B:
[113]: [ 0.59 -0.92 -0.58 -0.53  0.87  1.67 -0.33 -0.09  0.72  1.21  0.44 -0.05
  1.38  0.14 -0.54  1.42]
[117]: [-0.01  1.56  1.37  1.60 -0.70 -3.52 -0.98 -0.95  0.47  0.47 -1.47  0.73
 -0.49 -1.47  1.25 -0.35]
[76]: [ 0.92 -0.85 -2.15  0.55  0.19 -0.36  2.20  0.64  1.33 -3.00 -1.76 -1.58
 -1.59  0.56 -0.64 -1.09]
[91]: [-0.06 -2.77 -3.30 -1.10 -2.24 -1.16 -1.24  7.23  0.81  1.06  0.27  1.94
  0.85  1.23 -1.84 -2.92]
[100]: [-0.36 -1.50 -2.83  0.01  2.76  3.86  1.87  0.95 -0.01 -0.57 -1.92 -2.04
  0.64 -0.29 -0.65 -0.01]
[61]: [-1.86  2.64 -2.40  1.17 -0.94 -0.89 -1.19 -2.51  0.28 -2.50 -1.74 -0.86
 -0.67  0.23 -0.79 -0.29]
[60]: [-1.59  0.23 -1.87 -0.50  1.17 -0.24 -0.11  6.86 -1.20 -0.61 -3.67 -0.50
  3.48 -0.28  3.09 -2.18]
[62]: [-0.06 -2.59 -0.39  0.73 -0.43 -2.86 -0.78  3.10  1.09 -0.31 -2.17 -0.13
  0.96  0.48  1.18 -0.87]
[72]: [ 2.15 -0.16  3.29  1.35 -0.65 -3.37 -0.20 -2.89  1.33  0.47 -0.83  0.70
 -1.05 -0.65  1.60  1.08]
[81]: [-1.38 -3.02 -0.90 -0.01  0.19 -2.54 -0.66  4.36  0.71  0.80 -0.61  0.33
  2.07  0.73  0.22 -1.27]
[101]: [-1.54 -3.75 -1.33 -0.54 -1.47 -0.61  0.78  5.55  1.60 -0.50 -0.43 -0.16
  0.08  1.98 -1.29 -3.56]
[83]: [ 0.93 -1.36 -0.62 -0.59 -0.31  1.92  0.20  4.59  1.38 -1.22 -2.04  0.75
  3.08  1.07 -0.10  0.65]
[89]: [-0.16  2.80  1.35  1.06  1.07 -1.41 -0.74  2.92  1.73  1.17 -3.93  0.02
  2.03 -1.46  1.95  0.77]
[119]: [ 0.49  0.76 -0.34  0.82  0.30 -0.41 -0.15 -1.87 -0.37  0.69 -0.55 -0.27
 -1.69  1.05  1.46 -0.04]
[80]: [-1.35  0.47  1.29  1.96 -0.29 -2.98 -2.01 -0.34  0.72 -0.06 -0.54  0.91
  1.16 -0.48 -0.98  0.14]
[85]: [ 0.89  0.89  1.18  0.92 -0.19 -2.21 -1.06 -1.35  1.78 -0.75 -1.13  0.23
  0.22 -1.04  0.95  1.31]
[55]: [-1.11 -1.96 -1.61  0.24 -0.92 -0.35  0.55  4.32  1.19 -1.63 -1.79 -0.61
  0.18  0.06 -0.60 -2.58]
[66]: [-1.50  2.48  0.49  1.59  1.18 -1.81 -1.23 -2.90 -0.98  1.06 -1.96 -0.71
 -1.13  0.25  1.00 -1.17]
[79]: [ 0.93  1.22  2.84  2.08 -0.64 -3.41 -0.25 -1.09  3.63 -0.17 -2.69 -0.15
 -2.20 -1.06 -1.10  0.69]
[90]: [ 0.62 -1.78  0.14 -0.46 -0.66  2.07  0.63 -0.82  0.35 -1.11  0.41  0.06
  0.08  0.91 -0.16  0.57]
[122]: [ 1.31  0.31  2.19 -0.04 -1.39 -3.90  0.61 -0.88  1.77  0.55 -3.08  0.38
  0.71 -1.54  1.87 -0.88]
[98]: [-1.41  1.85 -1.52  1.25  1.43 -1.68 -1.63  3.15 -0.09  1.06 -0.90 -0.90
  2.15  0.47 -0.18 -0.04]
[58]: [ 0.47  0.02  0.33  1.10 -0.97 -2.33 -0.86 -0.94  0.69 -1.08 -2.01  0.45
  0.76  0.28  2.05 -0.59]

[-0.41 -0.19  1.86 -0.04  0.32 -2.59 -0.85 -2.09 -2.21 -1.12 -0.31  0.18
 -1.27  0.29 -0.20 -0.96  4.17 -0.34  3.34] : [98]
[-0.40  0.52  1.37 -1.09 -0.24  0.51 -1.18 -2.04  1.63  2.88  0.91  0.76
  1.00 -0.02 -1.24 -0.93  2.87 -2.01 -1.03] : [58]
[-2.17 -0.40  3.09 -0.67  0.66  0.60 -1.15  0.44 -0.32 -0.20 -1.81  0.90
  0.96  1.83  0.63 -0.96  7.03 -1.74 -0.93] : [62]
[-0.44  4.82  2.75 -2.90  2.58 -1.93  0.18  0.40  0.74 -2.17 -0.39 -2.11
  0.53  0.74 -1.18 -1.94  6.52 -1.96  1.15] : [80]
[ 0.58 -2.63  5.03 -0.91  1.22  1.92 -2.41  3.63  0.37  0.09 -0.30 -1.03
  1.60  0.87 -1.90 -1.85  4.25 -1.46  3.44] : [83]
[ 0.43  4.55  1.51 -1.23 -1.38 -0.79 -0.68 -3.50  0.83  1.71 -0.24  3.10
  0.64 -0.29 -1.46  1.22  1.69 -1.68 -2.60] : [117]
[ 1.73  1.68  5.76 -2.26  1.55 -0.30 -3.17 -3.32 -2.36  3.89  1.02  4.90
 -1.89 -1.50 -4.14  1.17  0.66 -1.62  0.24] : [89]
[ 2.26  0.37  1.48 -3.82  0.53  1.03 -5.20 -3.46  0.45  1.14  2.92  2.94
 -0.39  0.01 -1.65 -2.73 -2.50 -2.09 -1.79] : [122]
[-2.12 -2.05  0.87  1.49  0.77 -0.49  0.97  1.21  0.29 -4.63 -2.86 -1.19
  0.63  2.23  1.48 -4.10  7.50  1.14 -0.81] : [81]
[-0.34  2.85  2.78 -0.53  0.27  1.90 -1.55 -1.05 -1.95  0.77 -1.43  0.20
  1.80  0.37  0.42 -0.57  1.46 -3.20  1.95] : [85]
[ 0.08 -4.45  1.74  0.12  0.00 -1.85  0.07  0.90  2.83 -0.87  0.27  0.91
  0.50 -0.22 -1.73  1.96  4.49 -1.61 -5.39] : [55]
[-2.50  0.41  2.70 -3.19  0.67 -2.40  0.62 -2.81  0.07  0.97  0.14 -1.32
  0.67  1.58 -0.29  2.28  2.69 -1.70  2.51] : [61]
[ 1.29 -2.09  1.68  1.42 -2.67  1.07  1.13  1.07  5.06 -7.04 -1.44  1.28
  0.14  2.99 -1.40  2.35  6.38  2.63 -2.20] : [91]
[-2.23  2.51  0.27 -2.67 -0.45 -3.32 -2.23 -4.84 -1.43  4.66  3.54  2.68
 -1.60 -0.11  0.79  1.77 -0.03 -0.26  0.21] : [66]
[-2.11  1.72 -0.04 -0.15 -1.36  1.56 -0.86 -2.33 -1.24  3.21 -0.41  2.39
 -0.42  1.10  1.61  2.71 -0.28  0.73  1.75] : [119]
[ 0.87 -0.83  1.89  1.86  0.04 -0.63  0.39  2.23  0.63 -0.98 -0.11 -0.69
 -1.05  0.39  0.48 -1.27  1.06 -1.89  2.26] : [113]
[ 0.16 -4.01  0.17 -4.29  0.81  0.24  0.16 -2.40 -4.82  4.33  1.38  5.21
  0.87 -1.73 -1.84  0.36  3.08  1.84 -0.70] : [60]
[ 0.33 -4.86 -0.18 -0.88 -1.31 -0.33 -4.17 -0.73  2.44  1.67 -2.47  2.39
  0.24 -1.13 -0.46  3.46 -1.19 -0.81 -0.32] : [76]
[-1.07  4.93  1.57 -0.68 -1.61  2.48 -3.40 -0.70 -0.32  2.89 -0.50  0.34
  1.15 -0.19 -0.30 -2.52  0.06 -3.00 -0.08] : [72]
[ 1.65 -6.19  0.30 -1.26  0.33 -3.81 -0.33  0.54 -1.20  2.83  0.89  2.15
 -2.72 -2.07  2.80  1.75 -1.76 -0.70  0.06] : [100]
[ 0.92  5.28  5.70 -1.73  1.08 -1.07 -6.76 -1.36 -0.25  2.59  0.57  2.28
  0.33  1.38 -0.61  3.23  1.49 -5.28 -1.14] : [79]
[ 0.71 -5.69  0.34  1.55  3.13 -2.20 -0.12  2.30  5.68 -4.24 -0.74 -0.34
 -1.18  1.72 -1.61  1.94  6.13  2.56 -6.96] : [101]
[-0.03 -1.71 -0.15  0.62  0.11  1.10  0.06  3.27  0.59  0.49  1.56 -2.54
  0.27  0.30  0.39 -0.74  0.21 -2.54 -0.24] : [90]
